Below is a small trained network, with its code and all its weights. Each question gives an input and a class and asks what happens when units are switched off, that is, made to give their printed mean instead of their output.

import numpy as np


def w(rows, s, z=0):
    codes = np.array(rows[::2]) - 128.0
    scale = np.full(codes.shape[1], s)
    scale[-1] = z or s
    return codes * scale


def f(y):
    return np.maximum(y, 0)


def log_softmax(a):
    a = a - a.max(-1, keepdims=True)
    return a - np.log(np.exp(a).sum(-1, keepdims=True))


def net(x, mask):
    res = np.array(x, float).reshape(1, 2) / 4 @ E
    y = f(res @ A[0][:, :-1].T + A[0][:, -1])
    res = res + np.where(mask, y, B[0][:, -1]) @ B[0][:, :-1]
    return log_softmax(res[-1] @ U[:, :-1].T + U[:, -1])


A, B = {}, {}
E = w([
[161,175,35,5,152,111,87,168,231,181,95],'x0',
[179,85,50,168,155,196,114,92,106,220,223],'x1',
],0.015)
A[0] = w([
[110,108,161,99,85,103,94,75,133,132,157,231],'neuron 0',
[158,87,120,91,148,120,78,188,173,130,142,89],'neuron 1',
[215,74,65,174,175,221,135,76,141,192,229,92],'neuron 2',
[154,135,84,89,158,81,107,113,207,81,119,120],'neuron 3',
[51,113,156,180,118,161,201,109,78,69,120,102],'neuron 4',
[113,121,136,186,171,143,136,103,85,64,165,120],'neuron 5',
[110,171,89,72,105,91,141,183,168,114,175,116],'neuron 6',
[51,122,146,146,146,125,176,66,40,109,143,199],'neuron 7',
[140,94,192,211,43,103,189,68,123,107,131,70],'neuron 8',
[183,158,63,91,118,174,32,149,137,90,69,76],'neuron 9',
[125,254,10,65,127,103,120,172,180,135,86,102],'neuron 10',
[89,127,149,121,76,80,97,100,202,67,102,134],'neuron 11',
[87,150,133,113,104,107,110,155,139,54,89,78],'neuron 12',
[149,132,138,98,156,148,98,145,209,126,135,94],'neuron 13',
[27,203,168,78,106,118,194,188,131,70,74,83],'neuron 14',
[74,170,98,97,122,128,89,127,116,103,189,255],'neuron 15',
[123,162,191,124,119,117,138,158,131,114,87,161],'neuron 16',
[99,175,193,152,112,124,181,172,132,91,33,115],'neuron 17',
],0.0087,0.012)
B[0] = w([
[161,184,59,105,96,160,41,192,185,64,181,193],'neuron 0',
[94,109,118,169,170,137,129,55,130,148,81,166],'neuron 1',
[121,22,189,112,115,119,208,208,61,113,134,254],'neuron 2',
[94,118,120,128,168,142,92,143,119,152,115,193],'neuron 3',
[109,150,80,184,160,108,91,87,94,152,123,210],'neuron 4',
[87,136,104,120,149,94,94,105,153,167,114,187],'neuron 5',
[114,144,113,170,134,132,115,132,122,163,133,183],'neuron 6',
[151,185,101,137,173,114,104,154,134,139,117,223],'neuron 7',
[82,131,93,177,198,98,99,64,133,174,49,200],'neuron 8',
[90,97,124,147,150,129,116,107,140,202,54,179],'neuron 9',
[110,121,75,179,204,111,103,92,130,176,118,246],'neuron 10',
[140,78,154,93,126,162,139,106,121,125,214,197],'neuron 11',
[123,91,146,97,143,113,187,114,107,139,117,182],'neuron 12',
[120,88,115,132,150,112,103,122,141,150,82,168],'neuron 13',
[167,82,160,102,154,136,211,139,62,107,121,226],'neuron 14',
[195,247,62,89,74,147,82,188,196,21,195,209],'neuron 15',
[110,132,120,94,150,130,151,145,128,142,166,196],'neuron 16',
[134,75,138,129,127,104,151,201,107,140,131,216],'neuron 17',
],0.011,0.019)
U = w([
[101,137,93,173,148,124,101,95,132,158,78,70],'0',
[136,89,130,104,131,127,251,153,106,129,140,94],'1',
[182,208,79,95,118,134,81,159,167,85,181,254],'2',
[136,134,142,113,121,170,149,74,120,116,104,98],'3',
[122,132,148,121,106,133,153,88,139,139,114,92],'4',
],0.023,0.0078)

Each question gives the input, the list of numbers given to net, and the class t.
The units are the neurons (one row each of A and B). Each row of codes is followed by its name. A weight is (code - 128) times the scale printed after its matrix; where a second scale follows, it is the last column's (A, B and U).
mask holds one flag per neuron, in row order. A switched-off neuron (its flag False) gives its mean, the last column of its row in B, instead of its output. The means were averaged over made-up inputs and are rounded, as every weight is.
A unit's drop is (log p(t) with every unit on - log p(t) with that unit switched off) / (log p(t) with every unit on - log p(t) with every unit switched off).
The circuit of an input: a set's keep is (log p(t) with only the set's units on - log p(t) with every unit switched off) / (log p(t) with every unit on - log p(t) with every unit switched off). Starting from the 12 units with the biggest drops (on a tie, the unit counted first), units are removed one at a time, each time the one whose removal leaves the highest keep (on an exact tie, the one counted first), for as long as the keep stays at least 0.8.
units of the circuit, in order: the units of the circuit, biggest drop first
top k neurons: the k neurons with the biggest drops, biggest first
drop when u is switched off: that unit's drop, to one decimal
input [-5,-4], class 0: units of the circuit, in order : (neuron 8)
input [7,8], class 1: top 3 neurons : (neuron 2; neuron 8; neuron 4)
input [-8,8], class 0: top 2 neurons : (neuron 8; neuron 5)
input [3,4], class 1: top 2 neurons : (neuron 2; neuron 7)
input [6,7], class 1: top 3 neurons : (neuron 2; neuron 8; neuron 4)
input [-7,7], class 0: top 4 neurons : (neuron 8; neuron 5; neuron 14; neuron 4)
input [2,4], class 1: top 2 neurons : (neuron 2; neuron 7)
input [-3,2], class 2: top 2 neurons : (neuron 10; neuron 9)
input [3,-1], class 2: drop when neuron 8 is switched off : 0.6
input [2,7], class 1: drop when neuron 2 is switched off : 2.9
input [5,-8], class 1: drop when neuron 14 is switched off : 0.8
input [1,3], class 2: drop when neuron 12 is switched off : 0.1
